B:
0: [  8  -3 -13  -7  -2  -1  11   2   4   3   9  -5  -5   8  -2   1 -10   5]
1: [-11 -10  13  15  -4   5 -21   5  -3   1  -7  11  -9  -2   5   3  20  -2]
2: [  5  13  -5  10  10   2 -19  -1 -13 -14   2  -1  -7 -11   4  -2  -3 -13]
3: [  3  21   6 -14  18  -5  -8  -6  -5  -5  10   5  10  -5   9 -10   1   4]
4: [-10   3  18   5   1   0 -23   2   4   2  -5  12   4 -11   7  -2  19   2]
5: [-10  -5  10   5  13   4 -13   7 -10   5   4   9  -8  -4   9  -4  17   1]
6: [-10  -2  12   6   9   4 -17   8  -5   2   1  10  -8  -6  11  -2  16   3]
7: [ -2  14   2  -3  19   1  -7   4  -7  -5   9   4  -1 -10  12  -8   3  -3]
8: [  1  22   7   1  12  -2 -20  -7   0 -10  -5   7  11 -15   4  -8   6  -5]
9: [-14   4  16  15  17   5 -30   6 -10   2  -4  17  -5 -12  13  -7  29  -3]
10: [-18   9  31  15  17   4 -50   2  -7   0  -6  23   1 -21  15  -8  42  -3]
11: [-1  6  6 -5  8  1 13 -8 -4  9 -5 -2 14  2 -9 -7  4 -9]
12: [-12  15  21   1  22   1 -32   2  -7  -3   2  16   3 -20  16 -11  22   1]
13: [ 3 -1 -4 -3 -1 -1 -1  3  0  0  6 -1 -6  2  3  0 -5  7]
14: [  6  24   1 -12  19  -5  -7  -4  -6 -11  10   1   8  -9   9  -9  -7   0]
15: [ -4  28  16  -6  25  -4 -20 -11  -4  -4   0  10  18 -19   9 -14  13  -3]
16: [ 2  4  1 -2  6  0 -9  3 -3 -2  6  3 -5 -3  7 -4  3  3]
17: [ 2 15 -3 -8 12 -1  8 -6 -1 -1  3 -5 12 -7 -1 -4 -8 -2]
18: [ -2  19   4   1  22   1  -2  -3 -12  -6   4   2   5 -12   8  -8   2 -13]
19: [ -4  17  12   3  23  -1 -34  -2  -6  -5   5  13   2 -18  11  -9  17   1]
20: [-10  -3  14   9  -6   1 -18   0   1  -3 -10   9   1  -7   3   1  15  -3]
21: [-14  14  24  10  15   3 -42   3   0  -5  -3  19   3 -20  16  -8  30   0]
22: [-5 10 11 -6 15 -1  4 -3 -8  4 -1  3  8 -3  2 -6  5 -5]
23: [  4  20   6   3   0  -4 -25  -9  -5 -16  -1   3   5 -14   6  -4   0  -9]
24: [ -6  18  10   1  36   1 -29   6 -17  -6  12  13  -6 -18  20 -12  13   4]
25: [ -1  10   4   3   4   1   1 -10  -1   1  -9  -2  13  -7  -7  -3   5 -15]
26: [ -6  -1  11   3   5  -1 -24   2  -1   1   1  12  -4  -4   6  -3  17  10]
27: [ 8 15 -7 -6 10 -3  3 -5 -5 -5  5 -4  6  0  3 -5 -8 -1]
28: [-13   4  18  13  22   5 -29   7 -17  -2   3  14  -9 -12  14  -6  24  -6]
29: [-10   8  17   1  20   1 -23   6  -2  -2   2  14   2 -12  15  -9  19   6]
30: [ -9   6  15  12   5   3 -22   0 -10  -6  -8   8   0 -13   7  -4  15 -11]
31: [ -8   0  12   2  13   3 -19   6  -8   3   6  11  -7  -6  10  -5  17   6]
32: [-5  5  8 -1  7  2  2 -2 -1  6 -1  3  7 -2  0 -4  9 -1]
33: [  4  25   6  -9  13  -7 -18  -7   5 -13   4   5  12 -19  10  -8  -5   5]
34: [ -7  10  12   6  17   1 -25   4  -8  -6   5  12  -4 -12  15  -6  15   2]
35: [ -8  11  14   7   3   1 -23  -4   0  -3  -5  10   7 -13   4  -4  20  -7]
36: [  2  17   4  -7  10  -4 -18  -6   0  -8   8   5   5 -12   8  -5   3   0]
37: [  5  13  -2   1  -4  -4  -8 -10   1  -9  -5  -1   8  -6  -3   0  -3  -4]
38: [ -6   4  11  10   0   3  -8  -4  -7   0 -10   3   6  -6  -3  -2  12 -14]
39: [ -1  14   3  -6  11   2   7  -7   0   5  -3   0  14  -5  -3  -6   6 -10]
40: [  3  21   2  -5   6  -7 -13  -9   4 -11  -2   1  14 -14   2  -4  -5   3]
41: [  0  21  11  -7  21  -3 -19  -4  -5  -7  10   9   5 -10  11 -10   7  -3]
42: [  1  17   1  -3  22  -1 -21  -2  -4  -4   9   6   2 -12   9  -7   8   2]
43: [ -2 -15  -4  23 -20   4 -25   6  -7 -13  -7   3 -21  -3   1  12   5  -3]
44: [  5   4  -1   6  -4  -1 -15  -5  -1  -5  -1   0  -2  -3  -1   0   2  -3]
45: [  2  -1   2  -6  -1   1  23  -4  -2   7  -6  -8   7   9  -8  -2  -5 -11]
46: [-14   7  24   4   9  -1 -27  -1  -2  -1  -7  15   7 -14   6  -7  22  -2]
47: [ -7  -2  12   8  -2  -2 -32   1   1  -3  -3  15  -5  -5   5  -1  18   6]
48: [  1  10  -1   7  10   1 -18   0 -12 -13   3   1  -5 -11   8  -2  -2 -10]
49: [  7  22  -6 -11  22  -4   1  -3 -10 -10  12   0   4  -5  12  -8  -9  -2]
50: [ -5  39  23   2  25  -5 -51 -13  -2 -19  -6  17  19 -33  12 -14  17  -3]
51: [  3  12   6   4   0   0  -9 -12  -1  -3 -12  -3  13 -11  -9  -6   2 -15]
52: [ -4 -10   1  11 -12   2 -15   2   4   2  -5   4  -6  -3  -1   6  10   2]
53: [ -9   1  13   8   7   3 -19   6  -3  -5  -5   9  -2 -11   8  -4  14  -4]
54: [ -2  26  13 -23  30  -6  -5 -10   9   3   9  11  22  -9   9 -16   9  15]
55: [ 4 14 -2 -4  5 -4 -4 -7  0 -5 -2  0 10 -6 -1 -3 -5 -2]
56: [  7  13  -2   2   5  -1 -11  -5  -4  -9   5   1  -1  -6   4  -4  -3  -6]
57: [-12  12  25  12  15   2 -36  -2 -10  -7 -10  17   5 -18   9  -8  26  -8]
58: [-14   7  19  13  12   1 -45   6  -8  -9   3  19 -10 -18  18  -2  25   8]
59: [ -5  10  16   9  16   0 -39   3  -8  -8   3  18  -6 -15  16  -6  21   7]

[-11   1  -1  -3   2  -9  14  -5  -1  -1   4  -5  -2   1  -1  -1] | 20
[ -9  -1   4  -2  -7  15 -12  22  -1   4   3   5   4   1  -2   5] | 49
[-10   1   2  -8  -1   5   4  18  -2   6   3   3   3   6  -3   6] | 18
[ 4 -1 -4 -3 -1 -2 -6 -5 -2  3 11 -5  2  7 -5  3] | 11
[ 0  0 -2 -3 -3  2 -3  2 -1  4  8 -6  1  8 -5  6] | 39
[-6 -1 -3 -3 -7 -3 -4  6 -2  2 10 -1  1  6 -4  2] | 22
[-1  0  0 -5 12  3 -1 -6 -2  6  6 -8  2  8 -6  9] | 51
[-13   1   0  -3   2  -2  17   4  -1   0   8  -9   0   2   0   3] | 35
[ 0  0  3 -1  7  8 -2 -4  0  0  0 -5  1  1 -2  9] | 37
[-9  0  6 -5  8  7  9 17 -1  3 -6  5  3  0  1  3] | 48
[-11   0   5  -1   9  11   2   5   2   1   4  -4   3   0   1  10] | 23
[-23   1   6  -2  -1   1  18  20  -1   0   8  -3   2 -11   3  -2] | 59
[-5 -1  2  0 -2  4  1 12 -1  2  0  2  0 -3  2 -3] | 16
[-16  -1   2  -1  -4  11 -13  12   0   7   8  -5   2   1  -3  13] | 33
[-27   2   3  -5   2 -11  35  16  -2   0  17 -11   1  -4   2  -3] | 10
[-24   0   6  -6  -4   3   9  38  -3   6   7   3   4  -7   2  -2] | 24
[-18   2   4  -7  -1 -10  28  16  -4   0   8  -3   0  -2   0  -4] | 9
[-1  2  1  0  8 -5 15 -4  0 -3 -5 -3 -3 -2  3 -5] | 52
[-15   1   1  -8   5  -4  20   6  -2   0   3  -2   0   3  -2   2] | 30
[-4  0  5 -1  5 13  1  9  1  2  0  1  3 -1  2  3] | 56
[-5  0  7 -6 12 12 10 16  0  3 -6  5  4 -2  2  4] | 2
[-19   1   3  -4  -2   0  15  20  -2   2   5   0   1  -3   2  -2] | 34
[-22   0   0  -4 -10  -7  10  18  -4   3  10  -3  -1  -2  -2  -2] | 29
[-12   0   4  -4   3   8   3   8  -1   3   7  -7   2   1  -4  11] | 8
[ 1 -1  4  0 -1 11 -8  7  0  1  2  1  3  0 -1  6] | 27
[-18   2   4  -6   1  -7  26  22  -2   1   5   2   2  -3   3  -6] | 28
[-24   1   1  -8   3  -8  22  10  -3   2  13  -8   2   1  -3   3] | 57
[-25   2   6  -1  -1  -5  28  20   1  -4   4  -3   1 -10   5  -2] | 58
[-5  1 -1 -6  5 -5 12 -2 -1  1  4 -4  1  6 -3  1] | 38
[-14   1   1  -1  -5  -5  12  16  -2   0   6   1   0  -6   3  -7] | 31
[ -9  -1   2  -2   0  10 -10   3  -1   5   6  -8   2   1  -4  13] | 40
[-12   0   3   3   2  -2  15   2   0  -3   7  -6   1 -10   4  -4] | 47
[ 0 -1  2 -1  3  8 -5  1  0  1  3 -4  2  1 -3  9] | 55
[-20   1  -1  -4  -3  -9  14   6  -3   0  14  -8   1   0  -3   1] | 46
[-13  -2  -1   6 -20   6 -21  16  -1   5  25 -12   2  -1  -5   8] | 54
[ -9   2   1  -3   2 -11  24  -1  -1  -3   1  -2  -1  -2   2  -7] | 1
[-12  -1   4   0  -6  13 -12  17  -1   4   7   1   5   0  -1   8] | 14
[-27   1   2  -5  -7  -4  14  22  -3   4  14  -5   0  -1   0   0] | 12
[-16  -1   2  -4  -4   5  -2  17  -2   7  18 -11   3   3  -5  12] | 15
[-3  0 -3 -2 -4 -4  2  1 -1  1  6 -4  0  5 -2  1] | 32
[  9  -1   0   5  -2   6 -10   3   1   0  -6   3   0  -2   3  -4] | 0
[-15   1   0  -5   0  -6  14   8  -2   1   2  -1  -1   1  -1  -1] | 53
[-10   0   4   3  -2   9  -1  14   2   3   6  -4   2  -1   2   5] | 36
[ -9  -1   3   3  -7  10 -11  15   0   3  13  -3   4  -1   0   4] | 3
[-12   0   1  -4  -6   4   2  21  -2   4   2   3   1   3   0   1] | 7
[-18   0   5  -2   1   6  11  23  -1   4  10  -6   3  -6   2   2] | 19
[ -1   3   7  -3  17  -3  28  -5   2  -8 -18   4   0  -8   6  -6] | 43
[-32   0   6  -7   5   9   6  20  -3   8  18 -15   5  -2  -7  18] | 50
[-14  -1   4   2  -5  10   0  20   0   3  11  -2   4  -2   1   4] | 41
[ 2  0 -1 -5  6  2  4 -4 -1  3  5 -6  2  8 -4  8] | 25
[-11   0   4   0  -2   8   4  23   0   5   5  -3   2  -4   3   2] | 42
[-13   1   1  -3  -4  -8  15  11  -3   0   3   1  -2  -2   2  -5] | 6
[-10   1   1  -3  -3  -8  16  15  -2  -1   3   2   0  -2   3  -8] | 5
[-27   1   2  -5  -2  -6  27  17  -3   3  11  -9  -1  -2   0   1] | 21
[  9  -1  -5  -1  -2  -2 -11 -10  -1   1   6   1   0   8  -4   1] | 45
[  0   0  -1  -2  -2   5 -12   5  -1   5   3  -2   1   5  -4   8] | 17
[-16   1  -2  -2  -2  -8  14   3  -2   0   7  -7  -2   0   0  -2] | 4
[ 1  0  4  0 10  6  6  0  1  0 -2 -2  1 -3  2  2] | 44
[-10   0   2   2  -2  -2  10   7   0  -2   7  -5   0  -8   2  -5] | 26
[ 0 -1  1  2 -1  4 -3  5  0  0 -3  2  0 -3  2 -4] | 13
